Here is a tiny trained network, its code and every weight. The questions are about switching its units off for an input and a class, where a switched-off unit gives its printed mean instead of its output.

import numpy as np


def w(rows, s, z=0):
    codes = np.array(rows[::2]) - 128.0
    scale = np.full(codes.shape[1], s)
    scale[-1] = z or s
    return codes * scale


def norm(h):
    return h / np.sqrt((h * h).mean(-1, keepdims=True) + 1e-5)


def f(y):
    return np.maximum(y, 0)


def log_softmax(a):
    a = a - a.max(-1, keepdims=True)
    return a - np.log(np.exp(a).sum(-1, keepdims=True))


def net(x, mask):
    res = np.array(x, float).reshape(1, 7) / 4 @ E
    u = 0
    for l in range(3):
        y = f(norm(res) @ A[l][:, :-1].T + A[l][:, -1])
        res = res + np.where(mask[u : u + 3], y, B[l][:, -1]) @ B[l][:, :-1]
        u += 3
    return log_softmax(norm(res)[-1] @ U[:, :-1].T + U[:, -1])


A, B = {}, {}
E = w([
[135,164,133,96,198,231,111,198],'x0',
[134,158,255,161,173,167,129,91],'x1',
[136,112,33,133,172,158,155,85],'x2',
[151,88,135,191,79,117,141,197],'x3',
[168,135,153,140,141,169,63,62],'x4',
[158,231,125,209,86,156,149,160],'x5',
[115,117,99,95,237,16,52,168],'x6',
],0.005)
A[0] = w([
[161,75,134,184,54,199,55,101,159],'L0N0',
[121,180,214,146,224,80,2,131,27],'L0N1',
[88,180,58,147,132,184,173,143,4],'L0N2',
],0.0046,0.0011)
B[0] = w([
[74,128,151,151,104,19,88,194,208],'L0N0',
[184,70,75,84,158,39,206,109,251],'L0N1',
[1,103,108,219,208,107,21,92,186],'L0N2',
],0.0075,0.0031)
A[1] = w([
[92,253,52,101,153,244,51,201,35],'L1N0',
[168,45,86,127,146,132,138,206,1],'L1N1',
[211,175,169,120,226,112,144,186,29],'L1N2',
],0.0046,0.00089)
B[1] = w([
[200,174,123,182,82,169,24,133,252],'L1N0',
[32,81,220,226,181,154,187,96,220],'L1N1',
[237,2,40,98,153,88,49,89,218],'L1N2',
],0.0064,0.0024)
A[2] = w([
[29,100,6,57,68,114,111,32,1],'L2N0',
[107,184,218,123,124,208,140,126,111],'L2N1',
[209,152,150,173,29,99,158,2,243],'L2N2',
],0.0059,0.00083)
B[2] = w([
[244,17,74,71,93,2,66,98,253],'L2N0',
[73,144,86,4,79,90,143,187,185],'L2N1',
[97,140,149,177,140,132,238,176,249],'L2N2',
],0.0072,0.0043)
U = w([
[80,219,85,179,113,220,70,193,155],'0',
[69,134,185,212,60,77,255,157,191],'1',
[148,194,176,61,166,214,98,29,1],'2',
[212,48,76,48,189,23,117,66,199],'3',
[64,198,217,34,77,229,201,161,48],'4',
],0.0078,0.0046)

Each question gives the input, the list of numbers given to net, and the class t.
The units are the neurons (one row each of A and B). Each row of codes is followed by its name. A weight is (code - 128) times the scale printed after its matrix; where a second scale follows, it is the last column's (A, B and U).
mask holds one flag per neuron, layer by layer. A switched-off neuron (its flag False) gives its mean, the last column of its row in B, instead of its output. The means were averaged over made-up inputs and are rounded, as every weight is.
A unit's drop is (log p(t) with every unit on - log p(t) with that unit switched off) / (log p(t) with every unit on - log p(t) with every unit switched off).
The circuit of an input: a set's keep is (log p(t) with only the set's units on - log p(t) with every unit switched off) / (log p(t) with every unit on - log p(t) with every unit switched off). Starting from all 9 units, units are removed one at a time, each time the one whose removal leaves the highest keep (on an exact tie, the one counted first), for as long as the keep stays at least 0.8.
circuit, biggest first: the units of the circuit, biggest drop first
k most important neurons: the k neurons with the biggest drops, biggest first
top k neurons in layer l: the k neurons of layer l with the biggest drops, biggest first
drop of u: that unit's drop, to one decimal
input [0,-6,-4,0,-1,4,-4], class 0: circuit, biggest first	(L0N1; L0N2; L1N0)
input [2,-7,-3,-8,-6,8,6], class 0: 2 most important neurons	(L1N0; L0N1)
input [8,-7,-8,4,-2,-8,2], class 1: circuit, biggest first	(L1N1; L2N0)
input [1,8,-2,6,8,8,3], class 3: 3 most important neurons	(L1N2; L0N1; L1N1)
input [7,-4,4,-8,-4,1,3], class 0: circuit, biggest first	(L1N0; L0N1)
input [-2,2,7,7,-3,0,2], class 1: 2 most important neurons	(L2N0; L1N1)
input [3,-5,1,-4,6,0,-7], class 0: 2 most important neurons	(L1N0; L0N1)
input [1,1,6,-6,8,8,0], class 0: most important neuron	(L2N0)
input [2,5,-2,1,-7,-5,-2], class 4: 2 most important neurons	(L2N0; L0N1)
input [6,0,5,7,-5,8,-4], class 0: top 2 neurons in layer 0	(L0N2; L0N1)
input [1,2,-8,2,4,7,-5], class 4: 3 most important neurons	(L2N1; L0N1; L2N0)
input [6,7,-8,-1,4,7,4], class 3: 2 most important neurons	(L0N1; L1N2)
input [-3,5,-1,-3,4,-7,-5], class 1: top 2 neurons in layer 2	(L2N2; L2N0)
input [-8,0,7,7,5,0,4], class 1: top neuron in layer 2	(L2N2)
input [8,-6,3,-7,-2,1,-6], class 0: 4 most important neurons	(L1N0; L0N1; L0N2; L1N2)
input [1,-3,4,-2,0,7,-5], class 0: top 2 neurons in layer 0	(L0N2; L0N1)
input [2,1,-1,-3,-8,7,-6], class 0: top 2 neurons in layer 0	(L0N2; L0N1)
input [6,-1,6,6,8,-3,0], class 0: drop of L2N0	0.3
input [5,-1,7,4,-3,0,-6], class 0: drop of L0N1	0.1
input [-6,1,-2,1,6,-5,-5], class 1: circuit, biggest first	(L2N2)
